Below is a small trained network, with its code and all its weights. Each question gives an input and a class and asks what happens when units are switched off, that is, made to give their printed mean instead of their output.

import numpy as np


def w(rows, s, z=0):
    codes = np.array(rows[::2]) - 128.0
    scale = np.full(codes.shape[1], s)
    scale[-1] = z or s
    return codes * scale


def f(y):
    return np.maximum(y, 0)


def log_softmax(a):
    a = a - a.max(-1, keepdims=True)
    return a - np.log(np.exp(a).sum(-1, keepdims=True))


def net(x, mask):
    res = np.array(x, float).reshape(1, 2) / 4 @ E
    y = f(res @ A[0][:, :-1].T + A[0][:, -1])
    res = res + np.where(mask, y, B[0][:, -1]) @ B[0][:, :-1]
    return log_softmax(res[-1] @ U[:, :-1].T + U[:, -1])


A, B = {}, {}
E = w([
[180,123,3,27,212],'x0',
[29,243,98,128,154],'x1',
],0.013)
A[0] = w([
[172,37,106,91,153,140],'N1',
[59,203,195,144,105,141],'N2',
[32,183,78,121,146,125],'N3',
[130,61,182,150,44,254],'N4',
[207,151,68,63,189,227],'N5',
[79,188,164,159,71,174],'N6',
[73,162,66,97,247,30],'N7',
],0.012,0.0043)
B[0] = w([
[198,228,94,88,69,209],'N1',
[84,164,98,70,91,227],'N2',
[23,116,203,107,177,217],'N3',
[93,7,183,197,206,228],'N4',
[199,106,127,135,126,249],'N5',
[79,153,92,62,102,219],'N6',
[147,70,200,214,179,218],'N7',
],0.011,0.017)
U = w([
[121,34,238,211,200,220],'0',
[62,199,118,8,54,3],'1',
[254,167,84,58,41,98],'2',
],0.0096,0.0015)

Each question gives the input, the list of numbers given to net, and the class t.
The units are the neurons (one row each of A and B). Each row of codes is followed by its name. A weight is (code - 128) times the scale printed after its matrix; where a second scale follows, it is the last column's (A, B and U).
mask holds one flag per neuron, in row order. A switched-off neuron (its flag False) gives its mean, the last column of its row in B, instead of its output. The means were averaged over made-up inputs and are rounded, as every weight is.
A unit's drop is (log p(t) with every unit on - log p(t) with that unit switched off) / (log p(t) with every unit on - log p(t) with every unit switched off).
The circuit of an input: a set's keep is (log p(t) with only the set's units on - log p(t) with every unit switched off) / (log p(t) with every unit on - log p(t) with every unit switched off). Starting from all 7 units, units are removed one at a time, each time the one whose removal leaves the highest keep (on an exact tie, the one counted first), for as long as the keep stays at least 0.8.
units of the circuit, in order: the units of the circuit, biggest drop first
top k neurons: the k neurons with the biggest drops, biggest first
drop of u: that unit's drop, to one decimal
input [1,8], class 0: top 3 neurons	[N7 N1 N3]
input [2,0], class 2: top 2 neurons	[N4 N3]
input [1,-5], class 2: units of the circuit, in order	[N1]
input [8,0], class 2: top 3 neurons	[N1 N4 N5]
input [-1,2], class 1: top 2 neurons	[N4 N7]
input [-7,2], class 1: top 2 neurons	[N2 N6]
input [-1,1], class 1: drop of N7	0.9
input [0,3], class 1: drop of N4	2.3
input [4,8], class 0: drop of N7	0.2
input [8,3], class 0: drop of N7	1.8
